Here is a tiny trained network, its code and every weight. The questions are about switching its units off for an input and a class, where a switched-off unit gives its printed mean instead of its output.

import numpy as np


def w(rows, s, z=0):
    codes = np.array(rows[::2]) - 128.0
    scale = np.full(codes.shape[1], s)
    scale[-1] = z or s
    return codes * scale


def norm(h):
    return h / np.sqrt((h * h).mean(-1, keepdims=True) + 1e-5)


def f(y):
    return np.maximum(y, 0)


def log_softmax(a):
    a = a - a.max(-1, keepdims=True)
    return a - np.log(np.exp(a).sum(-1, keepdims=True))


def net(x, mask):
    res = np.array(x, float).reshape(1, 8) / 4 @ E
    u = 0
    for l in range(3):
        y = f(norm(res) @ A[l][:, :-1].T + A[l][:, -1])
        res = res + np.where(mask[u : u + 13], y, B[l][:, -1]) @ B[l][:, :-1]
        u += 13
    return log_softmax(norm(res)[-1] @ U[:, :-1].T + U[:, -1])


A, B = {}, {}
E = w([
[99,110,132,101,176,120,121],'x0',
[130,127,127,130,128,129,130],'x1',
[132,123,6,97,139,141,111],'x2',
[129,126,129,127,127,126,128],'x3',
[72,212,119,95,92,42,141],'x4',
[127,129,127,127,127,129,126],'x5',
[125,189,118,196,190,139,107],'x6',
[76,119,124,156,111,150,139],'x7',
],0.0018)
A[0] = w([
[76,165,126,119,112,77,142,240],'L0N0',
[65,131,182,169,115,156,174,112],'L0N1',
[137,253,133,182,188,196,48,89],'L0N2',
[20,108,114,185,89,186,103,153],'L0N3',
[114,129,88,107,124,123,79,153],'L0N4',
[211,136,131,66,148,97,61,98],'L0N5',
[87,115,64,136,100,155,132,128],'L0N6',
[144,148,123,151,72,140,113,64],'L0N7',
[153,134,41,96,144,115,100,253],'L0N8',
[33,83,132,144,126,139,110,128],'L0N9',
[81,140,118,159,66,171,131,151],'L0N10',
[215,157,148,111,147,96,51,100],'L0N11',
[109,151,140,116,112,74,128,87],'L0N12',
],0.003,0.002)
B[0] = w([
[127,99,136,154,133,253,154,235],'L0N0',
[188,131,124,106,139,101,54,172],'L0N1',
[82,48,113,182,107,76,164,208],'L0N2',
[219,136,138,66,198,66,202,182],'L0N3',
[156,132,165,145,128,116,115,175],'L0N4',
[146,142,137,139,156,128,232,168],'L0N5',
[187,129,164,118,144,99,94,172],'L0N6',
[142,136,133,144,114,190,137,135],'L0N7',
[151,128,221,155,122,115,99,254],'L0N8',
[232,159,134,103,147,96,176,159],'L0N9',
[221,143,127,112,149,114,163,168],'L0N10',
[155,134,118,143,156,120,240,163],'L0N11',
[112,135,127,121,116,212,148,160],'L0N12',
],0.003,0.0027)
A[1] = w([
[161,90,131,154,131,134,125,207],'L1N0',
[159,102,161,81,98,153,147,239],'L1N1',
[65,86,154,82,211,119,121,88],'L1N2',
[148,81,146,147,149,120,115,189],'L1N3',
[132,160,145,154,164,135,127,206],'L1N4',
[129,120,162,169,100,148,172,149],'L1N5',
[167,114,145,162,105,124,148,201],'L1N6',
[117,186,121,112,115,89,145,130],'L1N7',
[158,94,3,117,139,150,121,246],'L1N8',
[127,141,9,101,132,125,115,119],'L1N9',
[71,197,96,106,89,84,117,2],'L1N10',
[127,116,118,133,131,158,116,36],'L1N11',
[141,132,108,158,78,139,126,5],'L1N12',
],0.0044,0.00077)
B[1] = w([
[57,189,118,87,114,149,150,218],'L1N0',
[80,132,73,219,156,84,120,253],'L1N1',
[210,247,74,173,7,149,115,173],'L1N2',
[85,177,100,103,107,134,137,212],'L1N3',
[99,81,88,117,71,83,143,197],'L1N4',
[134,156,103,84,163,109,77,216],'L1N5',
[101,177,90,81,158,123,108,234],'L1N6',
[88,127,129,102,206,160,177,165],'L1N7',
[113,157,224,137,139,97,123,187],'L1N8',
[132,138,253,129,142,72,87,145],'L1N9',
[19,135,165,96,134,199,188,149],'L1N10',
[100,147,149,107,127,150,133,133],'L1N11',
[137,169,138,144,92,135,123,141],'L1N12',
],0.0034,0.0031)
A[2] = w([
[118,139,186,142,94,111,166,119],'L2N0',
[126,111,193,94,101,113,97,45],'L2N1',
[178,109,131,115,134,109,189,84],'L2N2',
[72,90,79,175,124,71,101,103],'L2N3',
[154,120,240,145,119,108,85,43],'L2N4',
[129,124,171,43,55,104,153,202],'L2N5',
[185,40,145,168,145,251,85,88],'L2N6',
[38,220,110,86,176,100,127,254],'L2N7',
[178,110,126,178,180,196,116,221],'L2N8',
[121,25,93,40,24,84,142,107],'L2N9',
[171,189,65,136,60,158,91,32],'L2N10',
[134,123,186,91,149,82,22,141],'L2N11',
[158,97,100,124,153,222,100,121],'L2N12',
],0.0029,0.0011)
B[2] = w([
[146,111,92,104,172,125,81,147],'L2N0',
[154,166,142,160,149,134,103,132],'L2N1',
[166,127,89,114,146,127,155,136],'L2N2',
[137,63,111,163,104,131,131,141],'L2N3',
[132,98,146,75,157,69,40,136],'L2N4',
[119,167,106,196,183,149,127,153],'L2N5',
[24,176,151,72,101,168,160,134],'L2N6',
[172,27,122,108,86,168,96,255],'L2N7',
[66,117,125,75,62,87,176,145],'L2N8',
[83,116,113,255,185,95,144,139],'L2N9',
[143,177,141,138,78,196,65,148],'L2N10',
[140,112,194,138,103,114,112,143],'L2N11',
[85,152,163,89,120,146,147,137],'L2N12',
],0.0032,0.0055)
U = w([
[2,146,170,57,123,189,185,160],'0',
[151,127,239,112,158,57,27,135],'1',
[159,101,92,127,115,144,123,254],'2',
[72,97,85,251,147,76,146,86],'3',
[165,110,99,109,113,148,124,168],'4',
[194,152,103,83,173,90,215,49],'5',
[161,215,110,137,78,156,102,57],'6',
[144,101,104,112,109,149,113,79],'7',
],0.007,0.0024)

Each question gives the input, the list of numbers given to net, and the class t.
The units are the neurons (one row each of A and B). Each row of codes is followed by its name. A weight is (code - 128) times the scale printed after its matrix; where a second scale follows, it is the last column's (A, B and U).
mask holds one flag per neuron, layer by layer. A switched-off neuron (its flag False) gives its mean, the last column of its row in B, instead of its output. The means were averaged over made-up inputs and are rounded, as every weight is.
A unit's drop is (log p(t) with every unit on - log p(t) with that unit switched off) / (log p(t) with every unit on - log p(t) with every unit switched off).
unit that matters most: the unit with the biggest drop
top k neurons: the k neurons with the biggest drops, biggest first
top k neurons in layer l: the k neurons of layer l with the biggest drops, biggest first
input [0,-8,-4,-8,2,-4,4,-6], class 2: unit that matters most : L2N7
input [4,-5,-2,-6,-1,0,4,2], class 4: top 2 neurons : (L1N1, L0N9)
input [0,1,6,4,-6,2,-5,-5], class 0: top 4 neurons : (L0N8, L1N4, L0N2, L1N5)
input [1,8,-4,6,0,-7,6,5], class 2: top 3 neurons in layer 1 : (L1N1, L1N8, L1N4)
input [8,7,5,6,2,-3,5,7], class 6: top 3 neurons in layer 1 : (L1N2, L1N1, L1N7)
input [0,6,6,-2,-3,3,5,0], class 1: top 2 neurons in layer 1 : (L1N8, L1N1)
input [-5,6,5,-6,-2,3,1,-8], class 5: top 2 neurons in layer 0 : (L0N5, L0N11)
input [-1,1,-3,5,-1,-1,8,-8], class 3: top 2 neurons : (L0N2, L0N3)
input [4,-2,7,3,0,-1,2,8], class 5: top 4 neurons in layer 0 : (L0N3, L0N9, L0N8, L0N6)
input [-2,-6,8,5,7,3,-7,-1], class 1: top 4 neurons : (L1N9, L1N8, L1N0, L1N3)
input [-4,1,3,2,6,-6,-3,8], class 5: top 2 neurons : (L0N3, L0N10)
input [-7,5,-4,3,8,7,1,1], class 0: top 3 neurons : (L1N10, L1N7, L1N2)
input [3,-6,-7,6,4,-5,-6,3], class 1: top 3 neurons in layer 1 : (L1N4, L1N0, L1N3)
input [0,-4,-5,-2,6,-4,-7,5], class 3: top 4 neurons : (L1N0, L2N5, L0N8, L2N9)
input [0,-1,0,-7,-4,-6,-2,-8], class 5: unit that matters most : L0N5
input [0,2,1,-6,-5,6,8,-5], class 3: top 2 neurons : (L0N2, L0N0)
input [2,-6,3,-2,-4,-1,7,8], class 5: top 4 neurons : (L0N3, L1N1, L0N9, L0N10)
input [4,-5,-6,1,2,-1,0,8], class 5: top 2 neurons : (L0N3, L0N9)
input [-8,5,-8,4,-1,0,-6,0], class 1: top 3 neurons : (L1N2, L2N4, L1N4)
input [-1,2,7,5,-1,1,-4,7], class 1: unit that matters most : L1N8
input [-8,-1,4,4,-1,2,8,-5], class 3: top 2 neurons in layer 0 : (L0N2, L0N11)
input [-6,-6,6,2,4,1,-8,3], class 3: top 2 neurons : (L2N9, L1N2)
input [-2,3,-5,7,5,-4,-1,-4], class 4: top 3 neurons in layer 0 : (L0N0, L0N8, L0N12)
input [-7,5,5,-4,2,-1,8,-4], class 3: top 2 neurons : (L0N2, L1N2)
input [4,1,-1,4,-6,-4,-3,8], class 5: top 3 neurons : (L0N3, L0N9, L0N0)
input [8,-1,-4,-5,-5,-7,-4,-7], class 6: top 2 neurons in layer 2 : (L2N10, L2N7)
input [0,1,8,8,3,4,-6,8], class 1: unit that matters most : L1N9
